Below are the code and all the weights of a small trained network. Each question names an input and a class and asks about switching units off, where a switched-off unit gives its printed mean instead of its output.

import numpy as np


def w(rows, s, z=0):
    codes = np.array(rows[::2]) - 128.0
    scale = np.full(codes.shape[1], s)
    scale[-1] = z or s
    return codes * scale


def f(y):
    return y / 2 * (1 + np.tanh(0.7978845608 * (y + 0.044715 * y**3)))


def log_softmax(a):
    a = a - a.max(-1, keepdims=True)
    return a - np.log(np.exp(a).sum(-1, keepdims=True))


def net(x, mask):
    res = np.array(x, float).reshape(1, 6) / 4 @ E
    y = f(res @ A[0][:, :-1].T + A[0][:, -1])
    res = res + np.where(mask, y, B[0][:, -1]) @ B[0][:, :-1]
    return log_softmax(res[-1] @ U[:, :-1].T + U[:, -1])


A, B = {}, {}
E = w([
[148,248,254,190,80,241,72,149],'x0',
[13,190,149,144,183,116,220,112],'x1',
[102,64,117,154,46,202,203,150],'x2',
[51,163,12,77,128,176,62,190],'x3',
[118,125,129,129,121,124,124,114],'x4',
[98,96,129,149,140,136,110,89],'x5',
],0.0075)
A[0] = w([
[116,185,151,153,96,149,108,109,229],'n0',
[114,94,105,96,138,83,140,146,138],'n1',
[98,157,51,106,101,181,96,111,59],'n2',
[139,165,141,132,119,172,109,136,77],'n3',
[125,76,101,90,171,136,151,138,124],'n4',
[130,105,139,113,148,148,138,144,210],'n5',
[83,145,75,88,103,154,61,163,96],'n6',
[127,169,100,151,145,139,175,114,137],'n7',
[86,160,145,159,164,102,188,126,65],'n8',
[104,149,33,119,123,189,56,171,43],'n9',
[130,126,74,126,137,73,170,111,137],'n10',
[157,96,187,149,109,76,154,96,85],'n11',
[105,135,84,138,160,143,99,180,23],'n12',
[108,84,119,125,66,182,173,139,80],'n13',
[82,142,150,143,177,130,164,156,39],'n14',
[171,154,132,120,180,57,31,117,96],'n15',
[176,87,217,112,133,106,162,93,33],'n16',
[134,154,153,90,196,104,80,117,2],'n17',
[218,68,133,114,82,120,66,146,105],'n18',
[100,162,91,106,86,119,106,134,115],'n19',
[165,180,108,112,90,134,159,113,114],'n20',
[116,127,149,102,94,203,122,103,13],'n21',
[124,173,151,132,80,137,89,102,90],'n22',
[142,62,82,148,18,213,187,143,42],'n23',
[129,105,118,79,122,97,129,93,74],'n24',
[145,100,209,124,136,91,165,133,118],'n25',
[149,162,144,88,188,100,82,107,34],'n26',
[64,173,136,166,115,97,167,127,89],'n27',
[123,109,74,126,148,83,141,113,102],'n28',
[218,81,100,132,60,136,32,102,44],'n29',
[180,100,117,127,93,115,71,148,143],'n30',
[110,190,254,145,114,227,30,153,120],'n31',
[129,69,140,119,105,206,203,138,39],'n32',
[120,78,99,171,141,78,136,146,139],'n33',
[169,112,87,111,172,107,171,140,115],'n34',
[137,81,92,91,128,54,124,141,141],'n35',
[129,170,131,131,148,77,79,109,74],'n36',
[42,182,167,111,186,119,207,138,96],'n37',
[144,185,127,149,181,73,81,111,17],'n38',
[124,144,169,135,142,163,104,128,77],'n39',
[217,83,191,161,104,81,148,115,68],'n40',
[135,156,142,140,190,59,43,129,88],'n41',
[138,76,89,134,127,84,139,141,136],'n42',
[168,82,109,134,103,143,55,137,89],'n43',
[79,172,136,109,172,144,178,100,36],'n44',
],0.0098,0.002)
B[0] = w([
[162,104,81,133,124,125,169,114,176],'n0',
[169,111,91,158,120,128,162,105,157],'n1',
[146,172,170,175,162,130,54,119,163],'n2',
[156,113,115,151,125,118,167,101,155],'n3',
[180,136,109,137,114,120,165,116,155],'n4',
[132,123,129,131,122,125,131,118,134],'n5',
[151,184,177,194,177,134,52,84,177],'n6',
[115,117,131,103,123,151,119,119,139],'n7',
[90,121,112,68,163,178,101,128,156],'n8',
[146,216,167,187,187,122,34,80,186],'n9',
[177,118,82,139,119,140,167,106,160],'n10',
[151,189,141,186,149,126,61,115,163],'n11',
[134,160,150,148,148,113,92,108,149],'n12',
[93,122,177,142,80,81,143,189,156],'n13',
[94,103,115,86,138,153,113,115,146],'n14',
[66,116,177,124,64,84,150,196,181],'n15',
[138,202,161,194,166,116,56,97,169],'n16',
[93,128,176,142,86,101,142,172,156],'n17',
[72,74,106,34,181,203,121,115,178],'n18',
[130,128,142,165,148,134,98,104,147],'n19',
[111,94,120,142,129,123,128,111,134],'n20',
[136,131,119,125,106,96,149,144,144],'n21',
[165,110,94,139,126,121,163,132,158],'n22',
[55,117,203,131,37,51,163,218,180],'n23',
[151,133,101,137,124,123,159,137,143],'n24',
[135,168,132,176,155,130,47,117,160],'n25',
[78,119,167,154,77,96,141,165,159],'n26',
[114,90,136,56,158,149,120,150,154],'n27',
[188,126,101,143,114,139,168,121,159],'n28',
[65,92,103,8,186,198,127,131,183],'n29',
[84,83,111,67,156,168,125,112,160],'n30',
[242,96,19,155,103,118,231,85,248],'n31',
[83,143,181,139,75,66,129,185,155],'n32',
[180,134,98,135,106,136,163,128,152],'n33',
[162,113,100,151,108,134,156,97,152],'n34',
[186,110,81,146,119,132,187,102,173],'n35',
[117,127,164,132,89,111,121,175,154],'n36',
[73,69,115,29,182,189,89,117,182],'n37',
[77,132,170,137,72,96,143,176,164],'n38',
[148,132,98,139,109,123,160,116,153],'n39',
[141,204,160,177,189,131,33,88,179],'n40',
[90,121,183,142,61,81,148,191,175],'n41',
[167,128,83,144,107,128,174,116,159],'n42',
[92,104,110,50,163,164,133,118,159],'n43',
[99,106,135,48,154,172,100,133,155],'n44',
],0.017,0.015)
U = w([
[250,113,32,171,102,130,230,100,88],'0',
[72,81,115,10,199,231,107,139,252],'1',
[171,247,173,228,197,125,23,93,74],'2',
[72,125,203,148,17,37,171,255,65],'3',
],0.0074,0.0015)

Each question gives the input, the list of numbers given to net, and the class t.
The units are the neurons (one row each of A and B). Each row of codes is followed by its name. A weight is (code - 128) times the scale printed after its matrix; where a second scale follows, it is the last column's (A, B and U).
mask holds one flag per neuron, in row order. A switched-off neuron (its flag False) gives its mean, the last column of its row in B, instead of its output. The means were averaged over made-up inputs and are rounded, as every weight is.
A unit's drop is (log p(t) with every unit on - log p(t) with that unit switched off) / (log p(t) with every unit on - log p(t) with every unit switched off).
The circuit of an input: a set's keep is (log p(t) with only the set's units on - log p(t) with every unit switched off) / (log p(t) with every unit on - log p(t) with every unit switched off). Starting from the 12 units with the biggest drops (on a tie, the unit counted first), units are removed one at a time, each time the one whose removal leaves the highest keep (on an exact tie, the one counted first), for as long as the keep stays at least 0.8.
units of the circuit, in order: the units of the circuit, biggest drop first
k most important neurons: the k neurons with the biggest drops, biggest first
drop when u is switched off: that unit's drop, to one decimal
input [-3,-2,-7,8,2,1], class 2: units of the circuit, in order	(n9)
input [-3,-5,8,-8,2,8], class 2: 2 most important neurons	(n40, n16)
input [-6,-8,-1,8,7,-1], class 1: 4 most important neurons	(n29, n18, n43, n30)
input [7,-7,-5,0,-8,2], class 0: 2 most important neurons	(n31, n37)
input [-2,-6,-7,-5,-4,3], class 3: 2 most important neurons	(n15, n41)
input [-7,-2,-2,8,0,-3], class 2: 4 most important neurons	(n9, n31, n6, n2)
input [1,-7,0,7,-5,-2], class 1: 3 most important neurons	(n29, n18, n43)
input [6,6,1,3,-3,-5], class 0: 2 most important neurons	(n31, n29)
input [-4,-3,-5,4,4,-7], class 3: 2 most important neurons	(n31, n15)
input [-6,-7,7,7,3,-2], class 1: 3 most important neurons	(n29, n18, n31)
input [3,2,1,4,-6,-5], class 2: 2 most important neurons	(n9, n35)
input [-6,7,4,-8,-7,1], class 2: 2 most important neurons	(n16, n11)
input [4,-5,8,8,-2,-7], class 2: 3 most important neurons	(n9, n6, n2)
input [0,5,-6,0,-2,1], class 3: units of the circuit, in order	(n41)
input [-7,-6,-1,-8,-8,-8], class 2: 2 most important neurons	(n40, n31)
input [4,-3,-4,-2,8,6], class 0: drop when n23 is switched off	1.0
input [6,-8,2,-1,6,-4], class 1: drop when n18 is switched off	0.7
input [-3,-7,-7,-3,-8,6], class 1: drop when n23 is switched off	0.3
